Below is a small trained network, with its code and all its weights. Each question gives an input and a class and asks what happens when units are switched off, that is, made to give their printed mean instead of their output.

import numpy as np


def w(rows, s, z=0):
    codes = np.array(rows[::2]) - 128.0
    scale = np.full(codes.shape[1], s)
    scale[-1] = z or s
    return codes * scale


def norm(h):
    return h / np.sqrt((h * h).mean(-1, keepdims=True) + 1e-5)


def f(y):
    return y / 2 * (1 + np.tanh(0.7978845608 * (y + 0.044715 * y**3)))


def log_softmax(a):
    a = a - a.max(-1, keepdims=True)
    return a - np.log(np.exp(a).sum(-1, keepdims=True))


def net(x, mask):
    res = np.array(x, float).reshape(1, 6) / 4 @ E
    u = 0
    for l in range(4):
        y = f(norm(res) @ A[l][:, :-1].T + A[l][:, -1])
        res = res + np.where(mask[u : u + 4], y, B[l][:, -1]) @ B[l][:, :-1]
        u += 4
    return log_softmax(norm(res)[-1] @ U[:, :-1].T + U[:, -1])


A, B = {}, {}
E = w([
[40,165,101],'x0',
[246,1,43],'x1',
[41,13,60],'x2',
[184,25,162],'x3',
[165,190,82],'x4',
[116,66,214],'x5',
],0.0068)
A[0] = w([
[148,4,218,1],'0.n1',
[131,241,236,138],'0.n2',
[172,135,40,89],'0.n3',
[49,151,95,85],'0.n4',
],0.013,0.003)
B[0] = w([
[184,2,117,202],'0.n1',
[93,108,196,254],'0.n2',
[136,190,99,173],'0.n3',
[76,145,137,169],'0.n4',
],0.021,0.0076)
A[1] = w([
[57,123,104,231],'1.n1',
[5,44,107,203],'1.n2',
[182,210,58,250],'1.n3',
[101,197,216,222],'1.n4',
],0.02,0.002)
B[1] = w([
[102,184,141,177],'1.n1',
[183,255,108,238],'1.n2',
[48,80,31,202],'1.n3',
[76,55,200,250],'1.n4',
],0.025,0.011)
A[2] = w([
[126,146,106,4],'2.n1',
[180,133,205,79],'2.n2',
[195,9,90,88],'2.n3',
[67,46,66,116],'2.n4',
],0.013,0.0019)
B[2] = w([
[169,160,110,117],'2.n1',
[85,40,170,184],'2.n2',
[248,129,79,255],'2.n3',
[19,19,48,221],'2.n4',
],0.012,0.0058)
A[3] = w([
[252,138,198,179],'3.n1',
[143,121,133,17],'3.n2',
[158,103,175,204],'3.n3',
[131,122,136,3],'3.n4',
],0.014,0.0011)
B[3] = w([
[255,203,248,254],'3.n1',
[192,217,181,120],'3.n2',
[169,35,77,191],'3.n3',
[99,89,84,118],'3.n4',
],0.0096,0.0046)
U = w([
[64,191,161,2],'0',
[72,154,210,41],'1',
[91,88,46,208],'2',
[140,214,107,112],'3',
[90,75,203,188],'4',
[249,59,118,153],'5',
],0.018,0.005)

Each question gives the input, the list of numbers given to net, and the class t.
The units are the neurons (one row each of A and B). Each row of codes is followed by its name. A weight is (code - 128) times the scale printed after its matrix; where a second scale follows, it is the last column's (A, B and U).
mask holds one flag per neuron, layer by layer. A switched-off neuron (its flag False) gives its mean, the last column of its row in B, instead of its output. The means were averaged over made-up inputs and are rounded, as every weight is.
A unit's drop is (log p(t) with every unit on - log p(t) with that unit switched off) / (log p(t) with every unit on - log p(t) with every unit switched off).
The circuit of an input: a set's keep is (log p(t) with only the set's units on - log p(t) with every unit switched off) / (log p(t) with every unit on - log p(t) with every unit switched off). Starting from the 12 units with the biggest drops (on a tie, the unit counted first), units are removed one at a time, each time the one whose removal leaves the highest keep (on an exact tie, the one counted first), for as long as the keep stays at least 0.8.
units of the circuit, in order: the units of the circuit, biggest drop first
unit that matters most: the unit with the biggest drop
k most important neurons: the k neurons with the biggest drops, biggest first
top k neurons in layer l: the k neurons of layer l with the biggest drops, biggest first
drop when u is switched off: that unit's drop, to one decimal
input [8,4,-7,-3,-5,-4], class 4: units of the circuit, in order : 1.n2
input [-5,7,-3,8,0,-6], class 2: 2 most important neurons : 0.n2; 0.n3
input [4,7,-3,7,-3,-7], class 2: units of the circuit, in order : 0.n3; 1.n3; 0.n2
input [-6,-8,4,6,7,4], class 5: 2 most important neurons : 0.n1; 1.n4
input [1,3,1,-2,4,5], class 5: top 2 neurons in layer 1 : 1.n3; 1.n4
input [-2,-5,-4,-5,3,-7], class 4: 2 most important neurons : 1.n4; 1.n2
input [-4,-4,-4,3,-5,4], class 5: units of the circuit, in order : 0.n1; 1.n4
input [7,-2,1,5,-8,-7], class 3: 2 most important neurons : 1.n2; 0.n2
input [0,-5,7,8,-6,-2], class 3: 2 most important neurons : 1.n2; 1.n4
input [8,-5,2,8,-5,-8], class 3: 2 most important neurons : 1.n2; 0.n2
input [0,2,7,4,-1,-7], class 3: 2 most important neurons : 1.n4; 1.n2
input [5,6,1,-6,-6,-1], class 3: top 3 neurons in layer 1 : 1.n4; 1.n2; 1.n1
input [-6,-7,5,2,-2,-8], class 0: top 2 neurons in layer 0 : 0.n1; 0.n4
input [-8,1,2,-5,5,0], class 2: unit that matters most : 1.n3
input [8,2,2,6,-8,-4], class 3: drop when 1.n4 is switched off : 0.2
input [4,7,3,6,-8,-3], class 5: drop when 0.n4 is switched off : 0.0
input [-3,6,1,-8,6,7], class 2: drop when 1.n3 is switched off : 0.1
